Below are the code and all the weights of a small trained network. Each question names an input and a class and asks about switching units off, where a switched-off unit gives its printed mean instead of its output.

import numpy as np


def w(rows, s, z=0):
    codes = np.array(rows[::2]) - 128.0
    scale = np.full(codes.shape[1], s)
    scale[-1] = z or s
    return codes * scale


def f(y):
    return np.maximum(y, 0)


def log_softmax(a):
    a = a - a.max(-1, keepdims=True)
    return a - np.log(np.exp(a).sum(-1, keepdims=True))


def net(x, mask):
    res = np.array(x, float).reshape(1, 7) / 4 @ E
    y = f(res @ A[0][:, :-1].T + A[0][:, -1])
    res = res + np.where(mask, y, B[0][:, -1]) @ B[0][:, :-1]
    return log_softmax(res[-1] @ U[:, :-1].T + U[:, -1])


A, B = {}, {}
E = w([
[61,139,149,129,2,170],'x0',
[49,45,58,69,124,121],'x1',
[150,72,207,199,105,107],'x2',
[117,112,188,163,153,238],'x3',
[167,159,111,74,117,57],'x4',
[173,73,51,141,104,209],'x5',
[149,162,84,185,212,129],'x6',
],0.0096)
A[0] = w([
[181,164,150,111,79,160,161],'neuron 1',
[44,106,172,166,60,146,225],'neuron 2',
[8,150,98,68,136,222,169],'neuron 3',
[196,127,119,174,195,79,219],'neuron 4',
[167,151,185,50,159,131,143],'neuron 5',
[147,226,170,118,231,85,154],'neuron 6',
[120,140,167,123,190,114,177],'neuron 7',
[59,119,155,108,123,78,213],'neuron 8',
[68,95,165,125,53,40,102],'neuron 9',
[252,89,24,93,167,74,193],'neuron 10',
[144,120,144,77,96,126,158],'neuron 11',
[192,176,150,99,59,149,127],'neuron 12',
[98,129,156,84,52,63,139],'neuron 13',
[103,128,70,84,109,100,201],'neuron 14',
[103,134,74,133,167,162,197],'neuron 15',
[106,196,187,176,195,30,184],'neuron 16',
[109,101,130,127,43,59,145],'neuron 17',
[158,149,204,170,211,80,203],'neuron 18',
[177,82,208,179,126,178,159],'neuron 19',
[102,88,107,97,119,111,125],'neuron 20',
[111,82,188,206,144,189,139],'neuron 21',
[77,136,140,172,110,202,254],'neuron 22',
[141,157,149,171,142,121,198],'neuron 23',
[152,127,174,128,120,164,101],'neuron 24',
],0.011,0.0035)
B[0] = w([
[94,176,120,166,76,157,167],'neuron 1',
[125,72,140,158,46,84,218],'neuron 2',
[81,67,87,135,109,97,237],'neuron 3',
[106,179,147,129,158,143,214],'neuron 4',
[166,151,119,94,119,139,166],'neuron 5',
[102,182,147,35,168,168,225],'neuron 6',
[149,100,164,57,146,133,174],'neuron 7',
[179,89,118,71,103,72,183],'neuron 8',
[177,147,139,136,101,59,194],'neuron 9',
[135,159,64,195,254,183,247],'neuron 10',
[173,147,105,163,91,112,162],'neuron 11',
[169,175,124,162,63,159,172],'neuron 12',
[166,185,112,148,89,79,196],'neuron 13',
[120,133,64,196,172,104,199],'neuron 14',
[80,100,96,160,156,143,187],'neuron 15',
[139,188,155,63,132,107,220],'neuron 16',
[146,202,133,135,102,72,188],'neuron 17',
[138,151,166,69,147,174,217],'neuron 18',
[134,106,211,127,106,212,203],'neuron 19',
[156,126,114,120,161,59,171],'neuron 20',
[125,37,215,200,97,191,208],'neuron 21',
[68,82,151,122,68,141,210],'neuron 22',
[117,124,175,104,137,174,172],'neuron 23',
[127,113,144,159,118,117,157],'neuron 24',
],0.0085,0.014)
U = w([
[114,96,254,168,95,168,159],'0',
[166,202,109,168,85,142,146],'1',
[169,159,135,135,102,1,128],'2',
[28,106,107,155,116,121,109],'3',
[152,49,110,112,170,118,39],'4',
[124,208,182,36,164,141,74],'5',
[144,151,68,172,211,138,248],'6',
],0.0098,0.0017)

Each question gives the input, the list of numbers given to net, and the class t.
The units are the neurons (one row each of A and B). Each row of codes is followed by its name. A weight is (code - 128) times the scale printed after its matrix; where a second scale follows, it is the last column's (A, B and U).
mask holds one flag per neuron, in row order. A switched-off neuron (its flag False) gives its mean, the last column of its row in B, instead of its output. The means were averaged over made-up inputs and are rounded, as every weight is.
A unit's drop is (log p(t) with every unit on - log p(t) with that unit switched off) / (log p(t) with every unit on - log p(t) with every unit switched off).
The circuit of an input: a set's keep is (log p(t) with only the set's units on - log p(t) with every unit switched off) / (log p(t) with every unit on - log p(t) with every unit switched off). Starting from the 12 units with the biggest drops (on a tie, the unit counted first), units are removed one at a time, each time the one whose removal leaves the highest keep (on an exact tie, the one counted first), for as long as the keep stays at least 0.8.
circuit, biggest first: the units of the circuit, biggest drop first
k most important neurons: the k neurons with the biggest drops, biggest first
drop when u is switched off: that unit's drop, to one decimal
input [-7,-5,-3,-3,3,7,-4], class 6: circuit, biggest first => (neuron 10)
input [-3,-4,-6,8,5,7,-2], class 6: circuit, biggest first => (neuron 10; neuron 16)
input [-1,4,1,-3,2,-3,8], class 5: 2 most important neurons => (neuron 16; neuron 6)
input [7,-3,-7,-3,-3,-6,4], class 2: circuit, biggest first => (neuron 18; neuron 10; neuron 19)
input [-1,4,-2,-1,-7,-3,7], class 3: 2 most important neurons => (neuron 10; neuron 15)
input [-8,8,1,-4,8,-5,2], class 6: 3 most important neurons => (neuron 10; neuron 14; neuron 19)
input [-3,0,3,-8,2,-1,5], class 5: 3 most important neurons => (neuron 16; neuron 6; neuron 18)
input [0,-7,3,1,-1,3,8], class 0: 2 most important neurons => (neuron 21; neuron 19)
input [-3,-6,-4,-7,2,0,0], class 5: 2 most important neurons => (neuron 6; neuron 16)
input [-4,-1,6,-2,-5,-2,3], class 5: 3 most important neurons => (neuron 16; neuron 18; neuron 2)
input [3,-4,0,-5,-8,-6,3], class 5: drop when neuron 16 is switched off => 0.2
input [-1,-3,1,-6,5,-5,-1], class 5: drop when neuron 12 is switched off => 0.0
input [0,5,-1,4,7,8,-2], class 6: drop when neuron 10 is switched off => 0.1
input [-2,4,-5,3,-8,-7,-5], class 3: circuit, biggest first => (neuron 3)
